Here is a tiny trained network, its code and every weight. The questions are about switching its units off for an input and a class, where a switched-off unit gives its printed mean instead of its output.

import numpy as np


def w(rows, s, z=0):
    codes = np.array(rows[::2]) - 128.0
    scale = np.full(codes.shape[1], s)
    scale[-1] = z or s
    return codes * scale


def norm(h):
    return h / np.sqrt((h * h).mean(-1, keepdims=True) + 1e-5)


def f(y):
    return y / 2 * (1 + np.tanh(0.7978845608 * (y + 0.044715 * y**3)))


def log_softmax(a):
    a = a - a.max(-1, keepdims=True)
    return a - np.log(np.exp(a).sum(-1, keepdims=True))


def net(x, mask):
    res = np.array(x, float).reshape(1, 3) / 4 @ E
    u = 0
    for l in range(2):
        y = f(norm(res) @ A[l][:, :-1].T + A[l][:, -1])
        res = res + np.where(mask[u : u + 5], y, B[l][:, -1]) @ B[l][:, :-1]
        u += 5
    return log_softmax(norm(res)[-1] @ U[:, :-1].T + U[:, -1])


A, B = {}, {}
E = w([
[166,53,149,128,139,154,208,205,117,42,150],'x0',
[110,78,164,184,213,254,79,100,36,84,95],'x1',
[148,176,196,211,91,176,127,137,88,89,87],'x2',
],0.0086)
A[0] = w([
[117,90,85,90,179,63,149,141,165,141,186,10],'0.n1',
[133,159,98,72,80,51,94,106,198,120,143,233],'0.n2',
[187,168,185,92,40,64,230,254,170,91,173,3],'0.n3',
[178,101,93,83,153,121,152,227,207,126,244,63],'0.n4',
[114,166,212,205,87,87,163,159,128,108,81,180],'0.n5',
],0.0071,0.0038)
B[0] = w([
[118,129,162,176,121,67,52,90,194,150,129,176],'0.n1',
[117,165,53,151,85,116,71,128,167,219,155,245],'0.n2',
[138,120,64,135,45,250,151,174,54,25,56,255],'0.n3',
[176,117,171,210,178,109,164,109,106,150,137,213],'0.n4',
[133,80,122,84,115,113,150,86,118,209,129,210],'0.n5',
],0.011,0.0077)
A[1] = w([
[149,129,47,147,77,161,182,244,113,32,137,147],'1.n1',
[121,171,151,207,132,160,74,144,70,101,130,4],'1.n2',
[191,111,139,132,50,92,225,157,118,113,115,161],'1.n3',
[207,121,138,168,104,111,204,184,104,52,154,67],'1.n4',
[160,190,127,202,42,97,149,132,158,148,94,187],'1.n5',
],0.011,0.0046)
B[1] = w([
[53,56,103,2,151,189,156,100,123,47,29,247],'1.n1',
[133,94,152,182,144,160,187,142,43,189,168,174],'1.n2',
[77,32,152,68,222,137,198,202,130,29,65,208],'1.n3',
[96,208,87,90,144,122,131,103,180,27,75,201],'1.n4',
[125,171,70,22,191,102,48,37,127,111,163,237],'1.n5',
],0.012,0.011)
U = w([
[154,209,56,113,62,39,59,81,188,233,177,160],'0',
[167,60,216,251,157,191,182,168,24,177,164,171],'1',
[189,113,215,195,138,77,178,170,169,172,173,66],'2',
[129,72,121,139,126,58,82,134,172,164,165,81],'3',
[141,210,186,144,13,96,183,239,152,120,192,11],'4',
[148,125,185,145,150,66,206,205,226,52,95,73],'5',
[65,91,80,22,155,192,135,100,72,49,65,176],'6',
],0.014,0.012)

Each question gives the input, the list of numbers given to net, and the class t.
The units are the neurons (one row each of A and B). Each row of codes is followed by its name. A weight is (code - 128) times the scale printed after its matrix; where a second scale follows, it is the last column's (A, B and U).
mask holds one flag per neuron, layer by layer. A switched-off neuron (its flag False) gives its mean, the last column of its row in B, instead of its output. The means were averaged over made-up inputs and are rounded, as every weight is.
A unit's drop is (log p(t) with every unit on - log p(t) with that unit switched off) / (log p(t) with every unit on - log p(t) with every unit switched off).
The circuit of an input: a set's keep is (log p(t) with only the set's units on - log p(t) with every unit switched off) / (log p(t) with every unit on - log p(t) with every unit switched off). Starting from all 10 units, units are removed one at a time, each time the one whose removal leaves the highest keep (on an exact tie, the one counted first), for as long as the keep stays at least 0.8.
circuit, biggest first: the units of the circuit, biggest drop first
most important unit: the unit with the biggest drop
k most important neurons: the k neurons with the biggest drops, biggest first
k most important neurons of layer l: the k neurons of layer l with the biggest drops, biggest first
drop when u is switched off: that unit's drop, to one decimal
input [2,-4,-5], class 0: circuit, biggest first : [0.n1, 1.n1]
input [5,3,-5], class 5: 3 most important neurons : [0.n3, 0.n2, 1.n1]
input [-2,-8,-2], class 0: 2 most important neurons : [0.n2, 0.n1]
input [5,2,-6], class 5: circuit, biggest first : [0.n3, 1.n1, 1.n5]
input [1,3,5], class 1: most important unit : 0.n3
input [-4,3,2], class 1: 2 most important neurons of layer 0 : [0.n2, 0.n3]
input [4,5,5], class 1: 2 most important neurons : [0.n3, 1.n5]
input [0,-5,-5], class 0: 2 most important neurons : [0.n2, 0.n1]
input [4,2,-6], class 2: 2 most important neurons of layer 0 : [0.n3, 0.n1]
input [-1,1,4], class 1: 3 most important neurons of layer 0 : [0.n2, 0.n3, 0.n1]
input [-4,-3,5], class 0: drop when 1.n2 is switched off : 0.0
input [-2,7,0], class 1: drop when 0.n3 is switched off : 0.1
input [-1,3,0], class 1: drop when 0.n3 is switched off : 0.7
input [1,4,8], class 1: drop when 0.n3 is switched off : 0.6
input [-8,0,3], class 0: most important neuron : [1.n1]
